(in the rows, 128 means zero)
Two labels a row:
[111 106 133 142 169 174 119  95 113 143 124 132 125  95 120 198 102 135
 103 135 116  80 142  80  89 113 106 139 126 132 152 151] | Gm + (65)
[143 110 143 121 117 208 142  76 108 140 107 105 182 135  84 135 129 172
 170  69 100 128 117 134 128 123 137 116 182 127 108 108] | Hn + (65)
[171 122 157 138 120 226 150  70 110 130 138  91 163 141  61  68 158 170
 184  93  84 129 118 110 112 126  90 118 169 126 109 105] | Hn + (65)
[ 94 106 150 165 107 175 110  99 109 131 148 132 126 120 118 133  79 136
 140  93 116  98 136  59 116 119 140 162 111 126 156 127] | Gm + (65)
[107 147 130 156 138 163 124 129  97 140 131 129 125 111  86 148 104 149
 140 151 139  95 129 105 117 154 122 136  98 125 135 155] | Gm + (65)
[130 119 141  91 121 188 131 173 124 112 110 101 156 155  66  88 107 170
 130 166 107 123 113 179 110  88 115 120 132 110 132 134] | Hn + (65)
[165 127 164 130 161 214 140  89  94 145 115  98 136 101  89  79 103 148
 199  77 143  94 123 136  98 115 108 180 165 133 125 118] | Gm + (65)
[115 111 153 170 176 204 154 153 107 118 112 143 157  95 117 133 109 153
  95 146 111  85 141  95  97 125 101 179 121 139 157 160] | Gm + (65)
[139  98 166 144  98 133 116  93 109 102 139 108 176 167 107 129 113 184
 128 140 122  54 140  76 120 115 108 107 148 132 146 147] | Hn + (65)
[110 110  99 101  93 120  94 118 119 128 187 149 139 141 132 170 102 136
  61  91 102 129 153  71 119 113 135  87 100  97 139 154] | Hn + (56)
[149 175 112  85 133 147 157 179 132 155 157 130 146 109 151  87 125  73
 200  94 117 184 121 212 131  84 123 113 154  93 100  95] | Nb + (56)
[164 103  99 117 151 209 105 111 120 167 165 144  92  96  97 126  89 185
 158  59  79 129 145  68  92  94 106 118 192 108 140 136] | Gm + (56)

Both labels of each row:
[ 86 162 103 150  82 164 116 119 125 133 114 149 132 121  63 109 115  80
 128  86 139 175  93  99  94 119 140 142 128 138 123 105] | <61> + A
[129 111 103 156 144 195 124  98 165 122 120 151 135 127  55 136 113  76
 127 163 176  92 132  97  97 126 156 113 141 109 116  87] | <61> + E
[122  83 152 120 197 107 144 119 180 100 119 114 124 151 108 125 132 191
 126 226 160  65 191 129 119 166 122 109 118 153 140 110] | <59> + E
[100 153 147 121 134 103 132 151 148 136 123 120 121 132 135 130 132 150
 118 128 124 134 154 115 146 147 123 117 126 168 138 134] | <59> + E
[105 118 143 122 135 112 130 136 176 119 106 138 127 134 117 121 128 152
 122 153 159 111 166 115 128 143 122 113 136 159 135 117] | <59> + E
[ 67 148 143 114 104 133 118 142 142 162 128 113 134 135  96 108 139 165
 122  78 105 158 100 127 111 130 109 147 119 180 136 120] | <59> + A
[174 133  91 148 158 129 164 114 122  69 106 141 132 123 121 145 125  92
 129 225 116  77 144 105 120 158 138  98 136 119 121 130] | <61> + E
[105 141 146 133 161 142 121 143 191 150 137 132 109 134 124 114 113 152
 125 145 177  87 123 113 120 135 125 121 117 129 138 125] | <59> + E
[133 113 110 129 139 131 149 123 120  71 104 137 127 138  81 130 130 129
 129 181  97 118 136 122 103 163 127 119 128 151 122 116] | <61> + E
[ 99 145 148 119 157 121 133 120 189 137 114 122 114 130 112 125 127 150
 117 155 134 107 166 107 144 142 129 110 131 168 137 122] | <59> + E
[102 133 143 119 143 128 135 134 167 132 123 112 129 138 105 117 133 159
 125 151 114 111 137 114 121 152 122 126 113 172 139 122] | <59> + E
[ 85 159 146 112 125 125 130 127 167 173 117 114 131 127 106 130 135 128
 126 104  91 128 143  96 145 150 135 122 141 188 136 123] | <59> + E
[105 155 147 132 179 125 128 149 189 145 121 118 123 134 131 123 128 147
 124 168 163  84 138 109 128 152 131 108 118 155 141 136] | <59> + E
[118 135 149 120 155  99 133 129 178 120 114 123 121 125 135 129 131 150
 113 155 135 110 172 116 148 151 126 113 129 166 143 123] | <59> + E
[ 75 161 138 125 140 133 123 137 177 181 130 111 131 120  96 124 132 144
 108 121 111 113 130  93 128 144 116 120 131 183 141 121] | <59> + E
[130  90 146 128 186 137 134 128 160 146 129 116 122 140  89 123 128 157
 129 216 173  80 161 135  99 155 142 110 122 137 141 113] | <59> + E
[179  90 128 144 128 162 101 113 111 157 121 128 130 126 104 103 110  88
 129 143 214 144 113 145  86 110 165 131 103  88 122 113] | <61> + A
[ 91 177 133 122 129 104 140 134 168 114 106 132 126 118 116 132 132 136
 110 128 113 115 164  88 151 157 121 113 133 182 136 141] | <59> + E
[ 83 149 130 121 146 114 138 150 189 107 119 127 123 138  99 129 143 174
 114 164 120  94 141 103 127 154 111 118 127 175 142 128] | <59> + E
[ 94 103 162 123 156 138 127 126 153 117 109 111 126 129  87 112 128 152
 119 150 137 121 150 119 116 141 126 129 112 157 132 111] | <59> + E
[ 63 169 159 126 130 133 117 155 144 142 127 115 134 132 116  91 101 148
 117 106 124 138  78 122  98 132 115 150 100 155 142 125] | <59> + A
[ 67 187 126 128 118 134 129 144 191 164  94 128 129 134  82 141 135 118
 136  91  97 124 137  75 151 151 129 114 139 198 143 110] | <59> + E
[133 136 197 140 224 122 123 123 141 112 126  99 129 115 182 101 101 136
 134 188 149  62 122 122 125 134 128 124 105  98 132 117] | <59> + E
[110 121 139 122 158 108 146 145 152  97 109 116 125 140 109 117 130 168
 124 189 122  99 155 126 106 162 125 118 115 173 140 130] | <59> + E
